Here is a tiny trained network, its code and every weight. The questions are about switching its units off for an input and a class, where a switched-off unit gives its printed mean instead of its output.

import numpy as np


def w(rows, s, z=0):
    codes = np.array(rows[::2]) - 128.0
    scale = np.full(codes.shape[1], s)
    scale[-1] = z or s
    return codes * scale


def norm(h):
    return h / np.sqrt((h * h).mean(-1, keepdims=True) + 1e-5)


def f(y):
    return np.maximum(y, 0)


def log_softmax(a):
    a = a - a.max(-1, keepdims=True)
    return a - np.log(np.exp(a).sum(-1, keepdims=True))


def net(x, mask):
    res = np.array(x, float).reshape(1, 8) / 4 @ E
    u = 0
    for l in range(4):
        y = f(norm(res) @ A[l][:, :-1].T + A[l][:, -1])
        res = res + np.where(mask[u : u + 5], y, B[l][:, -1]) @ B[l][:, :-1]
        u += 5
    return log_softmax(norm(res)[-1] @ U[:, :-1].T + U[:, -1])


A, B = {}, {}
E = w([
[111,168,178,175,104,91,155,164,111,134,108],'x0',
[118,186,147,149,158,124,113,57,67,102,154],'x1',
[129,128,125,126,131,129,129,130,128,127,130],'x2',
[126,129,127,125,128,126,129,123,130,129,133],'x3',
[121,163,203,111,77,197,99,97,217,37,59],'x4',
[105,45,165,174,144,70,56,128,143,100,131],'x5',
[2,118,109,80,164,96,213,114,195,81,181],'x6',
[130,128,122,134,129,131,133,126,130,129,126],'x7',
],0.00077)
A[0] = w([
[101,169,146,57,70,149,141,87,167,123,140,19],'L0N0',
[34,109,58,128,234,62,240,135,183,37,124,139],'L0N1',
[176,3,21,8,169,223,48,52,176,116,156,135],'L0N2',
[124,203,116,113,123,120,156,57,59,162,179,2],'L0N3',
[180,44,17,45,208,199,55,4,120,99,176,65],'L0N4',
],0.0012,0.0005)
B[0] = w([
[138,90,135,166,206,125,123,177,96,114,131,166],'L0N0',
[118,135,228,72,17,202,46,116,111,247,189,252],'L0N1',
[96,210,221,242,73,29,197,208,98,136,77,220],'L0N2',
[152,38,132,144,142,112,118,148,178,83,76,169],'L0N3',
[78,226,226,217,80,45,185,206,104,134,91,201],'L0N4',
],0.0014,0.0016)
A[1] = w([
[164,221,33,91,179,254,180,133,138,141,149,117],'L1N0',
[100,157,207,126,37,154,112,106,172,88,88,207],'L1N1',
[124,112,136,85,90,137,104,66,164,90,112,79],'L1N2',
[136,93,134,153,95,66,146,155,51,229,193,248],'L1N3',
[221,152,149,209,94,113,103,131,65,157,58,208],'L1N4',
],0.0017,0.0012)
B[1] = w([
[128,6,190,104,90,43,153,94,98,86,83,167],'L1N0',
[135,127,61,125,197,141,168,181,113,142,157,253],'L1N1',
[139,125,102,149,196,158,146,152,112,124,141,147],'L1N2',
[133,154,111,114,160,199,140,152,179,66,97,253],'L1N3',
[47,144,149,55,107,145,135,129,177,154,202,243],'L1N4',
],0.0021,0.0026)
A[2] = w([
[157,173,96,99,86,157,189,143,115,181,108,241],'L2N0',
[117,70,139,166,138,81,51,118,148,103,129,41],'L2N1',
[102,198,154,154,169,120,113,3,54,90,167,254],'L2N2',
[94,90,147,157,161,115,68,161,161,128,167,230],'L2N3',
[139,149,147,111,96,151,110,99,160,81,93,61],'L2N4',
],0.0024,0.00053)
B[2] = w([
[99,84,171,165,127,51,95,67,123,62,115,236],'L2N0',
[167,134,138,76,86,122,230,67,66,105,80,163],'L2N1',
[141,28,87,94,56,117,157,250,253,180,74,220],'L2N2',
[141,173,126,82,105,135,215,56,86,97,100,250],'L2N3',
[112,86,94,176,217,150,144,141,112,101,151,157],'L2N4',
],0.0018,0.002)
A[3] = w([
[144,161,174,128,97,181,94,120,155,89,97,141],'L3N0',
[120,90,54,123,184,59,156,149,47,213,199,160],'L3N1',
[250,148,157,149,88,170,38,139,64,169,85,162],'L3N2',
[73,134,145,80,133,125,199,155,152,101,138,248],'L3N3',
[127,114,144,114,122,141,151,174,158,123,118,159],'L3N4',
],0.0021,0.0012)
B[3] = w([
[97,108,90,150,198,112,163,136,91,113,159,155],'L3N0',
[133,152,179,155,156,214,110,120,196,19,66,149],'L3N1',
[7,135,110,74,147,106,175,65,176,138,213,144],'L3N2',
[197,145,119,161,125,129,39,100,65,169,132,255],'L3N3',
[154,135,78,154,130,98,97,96,117,158,133,184],'L3N4',
],0.0019,0.0049)
U = w([
[1,134,148,50,127,153,152,86,182,155,233,153],'0',
[158,131,114,178,235,222,130,160,161,14,78,131],'1',
[164,69,179,88,72,59,215,46,53,79,64,104],'2',
[175,55,62,126,70,106,113,211,218,193,85,81],'3',
[165,149,112,142,130,127,79,111,90,163,138,252],'4',
[113,208,170,204,110,74,126,181,97,150,126,37],'5',
[162,134,110,127,128,131,75,112,93,157,146,126],'6',
],0.0049,0.0017)

Each question gives the input, the list of numbers given to net, and the class t.
The units are the neurons (one row each of A and B). Each row of codes is followed by its name. A weight is (code - 128) times the scale printed after its matrix; where a second scale follows, it is the last column's (A, B and U).
mask holds one flag per neuron, layer by layer. A switched-off neuron (its flag False) gives its mean, the last column of its row in B, instead of its output. The means were averaged over made-up inputs and are rounded, as every weight is.
A unit's drop is (log p(t) with every unit on - log p(t) with that unit switched off) / (log p(t) with every unit on - log p(t) with every unit switched off).
The circuit of an input: a set's keep is (log p(t) with only the set's units on - log p(t) with every unit switched off) / (log p(t) with every unit on - log p(t) with every unit switched off). Starting from the 12 units with the biggest drops (on a tie, the unit counted first), units are removed one at a time, each time the one whose removal leaves the highest keep (on an exact tie, the one counted first), for as long as the keep stays at least 0.8.
units of the circuit, in order: the units of the circuit, biggest drop first
most important unit: the unit with the biggest drop
top k neurons: the k neurons with the biggest drops, biggest first
k most important neurons of layer l: the k neurons of layer l with the biggest drops, biggest first
input [8,1,2,-4,-8,6,1,-8], class 1: top 2 neurons => [L3N1, L1N3]
input [6,-1,8,4,-6,-7,-3,-2], class 2: units of the circuit, in order => [L1N0, L1N1, L2N0]
input [1,-4,-2,5,1,5,-2,3], class 2: most important neuron of layer 0 => [L0N1]
input [-6,7,-7,5,3,-3,1,1], class 3: top 2 neurons => [L2N2, L1N3]
input [1,4,-2,6,-8,-2,4,8], class 1: top 2 neurons => [L3N1, L1N4]
input [-3,-6,2,2,-7,-4,-4,-7], class 1: units of the circuit, in order => [L3N1, L2N0]
input [-5,-1,-8,-4,-5,8,-2,-7], class 2: units of the circuit, in order => [L2N1, L2N3]
input [4,4,-8,8,-1,-2,5,4], class 6: top 2 neurons => [L0N1, L1N4]
input [2,-7,8,-8,-8,7,6,-2], class 1: units of the circuit, in order => [L3N1, L1N4, L2N2]
input [6,-1,3,-3,5,2,-7,-7], class 0: units of the circuit, in order => [L3N2, L3N3, L0N2]
input [8,-1,3,6,3,-6,-8,-7], class 0: units of the circuit, in order => [L3N2, L3N3, L0N2]
input [6,-5,7,4,6,0,-6,0], class 0: top 3 neurons => [L3N2, L1N3, L2N2]
input [-6,-5,7,3,1,-8,5,8], class 2: 2 most important neurons of layer 2 => [L2N0, L2N2]
input [2,-2,-8,-8,3,8,1,-3], class 2: most important neuron of layer 2 => [L2N1]
input [-3,-3,-1,6,-4,-7,-6,-5], class 2: units of the circuit, in order => [L1N0, L2N0, L3N3]
input [6,-2,-5,6,-8,0,5,-6], class 1: units of the circuit, in order => [L3N1, L1N4]
input [7,-3,6,-2,-7,2,-8,-2], class 0: top 3 neurons => [L3N2, L1N1, L3N3]
input [-8,6,-8,-4,-6,4,2,5], class 5: top 4 neurons => [L0N4, L0N2, L1N1, L2N3]
input [7,6,-6,-8,-8,-7,2,5], class 1: top 2 neurons => [L3N1, L2N3]
input [-7,-4,-5,-1,4,1,-4,3], class 5: top 2 neurons => [L0N2, L0N4]
input [5,5,8,-5,-7,0,-6,-7], class 1: top 2 neurons => [L3N1, L0N1]
input [7,-4,-7,7,-6,-6,-7,-3], class 0: top 3 neurons => [L3N2, L1N1, L2N2]
input [0,1,-3,-5,-2,-8,6,2], class 2: units of the circuit, in order => [L1N0, L1N4]
input [-1,5,3,2,2,8,3,-8], class 2: most important unit => L2N1
input [-8,2,6,-3,-5,-8,-4,1], class 2: top 3 neurons => [L1N0, L2N0, L1N1]
